Each row has two labels, one from each of two sets.
[ 1.46  0.10 -0.09 -0.72  1.00 -0.27  0.12  0.45 -1.88 -0.02  1.14  0.44
 -1.21 -0.17 -2.52  1.38 -0.80 -0.27  0.51  0.21]	[64]/LH
[-1.22  0.95 -0.43  0.59 -0.47  1.01  0.26  0.82  2.81  1.04 -1.26 -0.03
  1.73 -0.81 -0.10 -1.89 -1.13 -0.69 -0.45  0.20]	[55]/LH
[ 1.65  0.03 -0.70 -0.63 -0.45  0.11  0.16 -0.16 -0.68  0.66 -2.63  0.92
  0.31 -0.09 -0.84  1.50 -0.66 -0.06  0.70  1.02]	[64]/LH
[-1.71  1.67  1.59 -0.42  2.78 -1.25 -0.25  0.79 -0.57  1.06 -1.01  2.14
  2.59 -0.39  0.29 -1.25  0.42 -0.80 -0.38 -0.46]	[55]/CM
[-1.10  1.63  1.12 -1.01  3.14 -0.66  0.14 -0.62  0.71  1.10 -2.37  3.41
  2.04 -0.66 -0.64 -1.99  0.20  0.04 -0.79 -0.41]	[55]/CM
[ 1.17  0.68 -1.21  0.52  0.09 -0.59  0.32 -1.95  0.10  0.37 -1.85  1.47
  0.51 -0.06 -1.28  2.11 -0.14  1.16  1.22  0.69]	[64]/CM
[-1.39  0.24  1.59 -1.25  1.04 -0.05  0.28  0.77 -0.96  0.52 -0.72  0.04
  1.27 -0.21 -0.87 -1.75 -0.53 -1.63 -0.85 -0.13]	[51]/LH
[ 0.83  1.42  0.05 -1.27  3.75 -0.04  0.21  1.68 -0.23  1.91 -0.62  3.82
 -0.13 -0.56 -3.48 -0.65 -0.77 -0.14 -0.04 -0.20]	[64]/CM
[ 1.74  0.26  0.48 -2.10  2.06  0.13  0.31  0.24 -1.07  0.17  0.53  2.70
 -1.37 -0.16 -2.90  1.19 -0.43 -0.94  0.03  0.50]	[64]/NJ
[-0.28  2.05  1.54 -0.12  1.98 -0.30  0.32 -5.07  0.80  0.36 -1.23  2.63
  1.59 -0.44 -1.28 -1.79 -0.11  0.32 -0.03 -0.29]	[51]/CM
[-1.17  0.93  0.39 -0.38  1.39 -0.18  0.53  0.22 -0.84  1.68 -2.12  0.44
  1.82 -1.08  0.25 -1.95 -0.72 -1.14 -0.60 -0.51]	[55]/LH
[ 1.07  2.18 -0.88 -0.57  3.47  0.86  0.72 -1.84  0.90  1.65  0.78  3.72
  2.30 -0.56 -2.70 -0.13 -0.57  0.49  0.06  0.10]	[64]/CM
[ 2.26  1.00 -0.49 -0.72  1.19 -0.39  0.20 -1.42 -1.01 -0.02  0.68  1.87
 -0.12 -0.05 -4.06  2.50 -0.91  0.04  0.77  0.34]	[64]/BM
[-3.01  0.43  6.14 -6.48  7.52 -1.08  1.08  4.29 -1.58 -1.21  7.52  7.48
  3.30 -0.83 -2.22 -0.91  0.95 -3.15 -3.22 -0.04]	[51]/LH
[-1.36  1.49 -0.06 -0.08  2.83  1.03  0.59  0.72  0.01  2.12 -1.18  1.85
  2.18 -0.35 -0.68 -1.77 -0.61 -0.65 -0.79 -0.32]	[55]/LH
[-0.20  0.24 -1.05  1.29 -0.40 -0.29  0.00  0.42  1.07  0.85 -1.00  0.15
  1.89  0.45  1.09  0.90  0.52  0.63  0.53  0.38]	[54]/CM
[ 1.88 -0.90 -0.92 -0.96  0.30  0.72  0.09 -0.55 -0.58  0.01  0.45  0.37
 -2.47  0.27 -0.99  0.90 -1.29 -0.35  0.12  0.61]	[64]/LH
[ 0.79  3.36  1.79 -2.93  5.03  0.04  0.36  0.61 -1.14 -0.09  6.73  3.35
 -0.01 -0.44 -5.68  0.88  0.06 -0.50 -0.85 -0.84]	[64]/LH
[ 1.26 -1.69  1.11 -1.35  0.22 -0.28 -0.17 -4.62 -0.51 -2.75  3.10  0.77
 -3.37  0.39  1.24  0.79  0.06  0.48  0.74  0.63]	[64]/CM
[ 1.79  2.41  0.71 -1.24  4.88  0.42  0.36 -2.60 -0.04  0.50  3.58  4.05
 -1.90  0.05 -3.61 -1.29 -0.17  0.61  0.07 -0.94]	[64]/PF
[ 0.76  1.10  0.38 -1.02  2.70  0.13  0.43 -1.56 -0.54  0.09  1.65  2.75
  0.28 -0.05 -2.30  0.11 -0.04 -0.04 -0.18 -0.10]	[64]/CM
[-0.08  0.04  0.17 -1.56  0.73  1.39  0.08  0.70 -1.19  1.38 -0.48 -0.55
 -0.26  0.05 -0.20 -1.22 -1.65 -2.12 -0.30  0.04]	[51]/LH

Each row has two labels, one from each of two sets.
[-3.54 -2.30  0.56  3.47  2.20 -1.17  0.47  1.67 -0.20 -4.18 -2.08 -0.92
 -4.66 -0.57  1.32 -2.08 -4.01 -4.19 -1.72 -0.68]	(21)/N
[-3.44  1.39  0.67 -0.42  2.21  1.70  0.31  0.03  0.24  2.15 -1.44 -0.52
 -3.51  0.72  1.44  0.78 -0.26  1.54 -3.06  1.00]	(21)/S
[ 0.18 -2.51  0.15  1.68  0.96 -1.77 -0.14  2.21  2.47 -3.22  1.60 -0.37
 -3.78  0.40 -0.42  3.47 -1.91 -4.07 -1.19  1.08]	(21)/N
[-1.64 -5.05 -1.05  2.90  1.01  0.85  0.41  2.38  0.30 -3.96 -1.55  1.78
 -2.63 -1.00  2.05 -0.93  1.40  0.49 -4.51  1.48]	(21)/N
[-3.35 -1.99  0.98  2.45  1.52  1.59  0.73  2.45 -1.28 -0.77 -2.18  2.39
 -1.33 -0.68  1.95 -0.92  0.34  1.19 -2.91  0.41]	(21)/N
[-3.46 -1.85  0.65  0.61  3.01  1.53  1.54  2.88 -0.17 -2.77 -0.99  0.59
 -2.47 -0.61  0.32  1.77  0.58  1.15 -2.11  1.39]	(21)/M
[-3.17 -2.71  1.90  3.15  0.39 -0.23  1.14 -1.06 -0.02 -1.02 -2.01 -0.69
 -3.06  0.40  0.23  2.75  1.89 -3.76 -2.11  0.98]	(21)/M
[-3.42 -1.09  0.78  3.50  1.45  1.82  0.14 -0.24 -0.16 -0.73 -0.91  1.07
 -0.97  0.29  1.12 -0.15  0.98  1.77 -2.09  0.13]	(21)/N
[-4.12 -1.99  0.08  0.91  0.18  3.81  1.27  1.06 -0.87 -1.00 -1.68  1.78
 -1.34 -0.29  1.44 -0.80 -1.44  0.91 -2.11  1.79]	(21)/S
[-1.51 -6.36  0.81  2.34  1.66  0.52 -1.58  3.18 -1.84  1.22  1.79 -0.01
 -1.67  1.25  1.83  1.22 -0.07 -4.10 -3.73  2.03]	(20)/N
[-0.66 -1.79  0.43  2.49  0.70  1.06  2.01  0.59  0.00 -1.75 -1.19  1.20
  0.75 -0.41  0.61 -0.90  0.59 -0.20 -1.80 -0.03]	(19)/N
[-2.58 -4.05  0.83  3.44  2.83  0.01  0.47  3.60 -0.34 -2.33 -1.87  1.15
 -1.19 -0.23  0.53 -1.82  0.15  0.83 -1.85  0.87]	(21)/N
[-0.82 -4.72 -0.28  1.59  1.13  2.04  1.98  1.06  3.74 -0.32 -0.66  0.04
 -1.33  2.98  0.23  1.55 -2.24 -1.10  0.28  0.02]	(20)/N
[-3.40 -5.81 -0.24  4.40  1.48 -0.13  2.29  1.86  4.87 -1.73 -2.93  0.77
 -6.43  0.51  0.30  1.25 -2.35 -3.07 -3.37 -0.27]	(21)/N
[-0.76 -2.70  0.52  1.35  2.05  3.15  3.88 -1.90  0.42 -1.67 -0.34  0.65
 -0.27  0.70  3.12 -1.91 -4.89  1.48 -2.49 -2.98]	(19)/N
[-1.91 -1.31  0.78  0.96  1.19  0.53  1.94  2.17 -0.08 -1.74 -0.90  0.18
 -2.10  0.47  0.42 -0.06 -1.90 -0.59 -1.10  0.59]	(21)/N
[-1.52 -4.14 -0.29  2.01 -0.03  0.61  2.73  0.79  0.13  1.94  0.24 -1.86
 -4.10  1.03  0.48  2.31 -3.57 -3.83 -1.54  1.61]	(20)/S
